Below are the code and all the weights of a small trained network. Each question names an input and a target symbol and asks about switching units off, where a switched-off unit gives its printed mean instead of its output.

import numpy as np


def w(rows, s, z=0):
    codes = np.array(rows[::2]) - 128.0
    scale = np.full(codes.shape[1], s)
    scale[-1] = z or s
    return codes * scale


def f(y):
    return np.maximum(y, 0)


def softmax(a):
    e = np.exp(a - a.max(-1, keepdims=True))
    return e / e.sum(-1, keepdims=True)


def log_softmax(a):
    a = a - a.max(-1, keepdims=True)
    return a - np.log(np.exp(a).sum(-1, keepdims=True))


def net(x, mask):
    ids = ['αβεζηθλμστφ'.index(c) for c in x.split()]
    T = len(ids)
    res = E[ids] + P[:T]
    r = res
    for j in range(3):
        rows = slice(3 * j, 3 * j + 3)
        q, k, v = (r @ M[0][rows].T for M in (Q, K, V))
        z = softmax(np.where(np.tri(T) > 0, q @ k.T / 3**0.5, -1e9)) @ v
        o = O[0][rows]
        res = res + np.where(mask[j], z, o[:, -1]) @ o[:, :-1]
    y = f(res @ A[0][:, :-1].T + A[0][:, -1])
    res = res + np.where(mask[3:7], y, B[0][:, -1]) @ B[0][:, :-1]
    return log_softmax(res[-1] @ U[:, :-1].T + U[:, -1])


Q, K, V, O, A, B = {}, {}, {}, {}, {}, {}
E = w([
[103,98,105],'α',
[101,97,104],'β',
[207,132,129],'ε',
[158,119,168],'ζ',
[239,105,108],'η',
[204,188,4],'θ',
[101,97,105],'λ',
[119,235,116],'μ',
[165,175,160],'σ',
[177,138,150],'τ',
[83,99,146],'φ',
],0.016)
P = w([
[118,205,7],'0',
[118,171,170],'1',
[132,160,167],'2',
[138,148,158],'3',
[154,142,149],'4',
[153,132,143],'5',
[150,118,136],'6',
],0.017)
Q[0] = w([
[149,86,177],'H0',
[150,136,118],'H0',
[144,157,193],'H0',
[144,177,80],'H1',
[135,98,241],'H1',
[248,116,35],'H1',
[235,70,155],'H2',
[180,163,113],'H2',
[162,130,113],'H2',
],0.014)
K[0] = w([
[139,123,109],'H0',
[190,75,135],'H0',
[127,147,91],'H0',
[166,138,97],'H1',
[129,82,248],'H1',
[211,67,59],'H1',
[182,81,165],'H2',
[174,158,189],'H2',
[187,74,99],'H2',
],0.018)
V[0] = w([
[54,135,127],'H0',
[101,148,149],'H0',
[168,101,178],'H0',
[92,164,116],'H1',
[124,172,200],'H1',
[159,91,247],'H1',
[125,70,136],'H2',
[106,156,142],'H2',
[84,107,41],'H2',
],0.012)
O[0] = w([
[37,120,152,97],'H0',
[159,40,148,121],'H0',
[146,121,219,51],'H0',
[125,89,136,160],'H1',
[174,126,30,126],'H1',
[152,108,71,1],'H1',
[2,166,100,38],'H2',
[223,47,211,143],'H2',
[108,133,194,106],'H2',
],0.0074,0.01)
A[0] = w([
[253,245,238,151],'N0',
[232,162,198,212],'N1',
[109,56,85,252],'N2',
[254,32,213,8],'N3',
],0.0072,0.0032)
B[0] = w([
[15,82,53,252],'N0',
[2,128,72,221],'N1',
[191,240,69,138],'N2',
[52,63,241,163],'N3',
],0.0075,0.017)
U = w([
[159,185,143,80],'α',
[160,210,167,236],'β',
[174,150,133,174],'ε',
[171,143,131,85],'ζ',
[149,229,30,207],'η',
[121,91,71,63],'θ',
[160,202,155,163],'λ',
[187,3,162,210],'μ',
[128,78,140,1],'σ',
[159,149,125,16],'τ',
[118,118,125,46],'φ',
],0.012,0.0045)

Each question gives the input, a string of symbols that net reads in full, and the target symbol t.
The units are the heads (3 rows each of Q, K, V and O) and the neurons (one row each of A and B). Each row of codes is followed by its name. A weight is (code - 128) times the scale printed after its matrix; where a second scale follows, it is the last column's (O, A, B and U).
mask holds one flag per unit, heads first, then neurons. A switched-off unit (its flag False) gives its mean, the last column of its rows in O or B, instead of its output. The means were averaged over made-up inputs and are rounded, as every weight is.
A unit's drop is (log p(t) with every unit on - log p(t) with that unit switched off) / (log p(t) with every unit on - log p(t) with every unit switched off).
The circuit of an input: a set's keep is (log p(t) with only the set's units on - log p(t) with every unit switched off) / (log p(t) with every unit on - log p(t) with every unit switched off). Starting from all 7 units, units are removed one at a time, each time the one whose removal leaves the highest keep (on an exact tie, the one counted first), for as long as the keep stays at least 0.8.
units of the circuit, in order: the units of the circuit, biggest drop first
k most important neurons: the k neurons with the biggest drops, biggest first
which heads matter: for each layer, one digit per head in row order, 1 if its drop is at least 0.15 and else 0, layers parted by /
drop when u is switched off: that unit's drop, to one decimal
input η η μ η β, target η: 2 most important neurons : N3; N2
input λ μ μ η μ τ σ, target η: units of the circuit, in order : H2; H1
input θ μ α μ μ, target φ: most important neuron : N0
input η φ λ, target η: units of the circuit, in order : H1; N2
input τ ε μ μ, target θ: which heads matter : 101
input μ μ η α, target μ: units of the circuit, in order : H2; N3
input μ μ μ μ ζ σ λ, target μ: units of the circuit, in order : H0; N0
input β β μ σ, target η: which heads matter : 110
input μ ε λ φ, target μ: units of the circuit, in order : H2; N3
input ζ θ μ μ, target θ: which heads matter : 001
input μ φ ζ, target η: 2 most important neurons : N2; N3
input η θ α, target η: drop when N3 is switched off : 0.5
input β μ ζ μ η, target η: drop when H2 is switched off : 3.2
input β φ μ μ μ λ, target μ: drop when N0 is switched off : 0.3
input β μ μ μ β, target μ: drop when N1 is switched off : 0.2
input μ η φ, target μ: units of the circuit, in order : H2
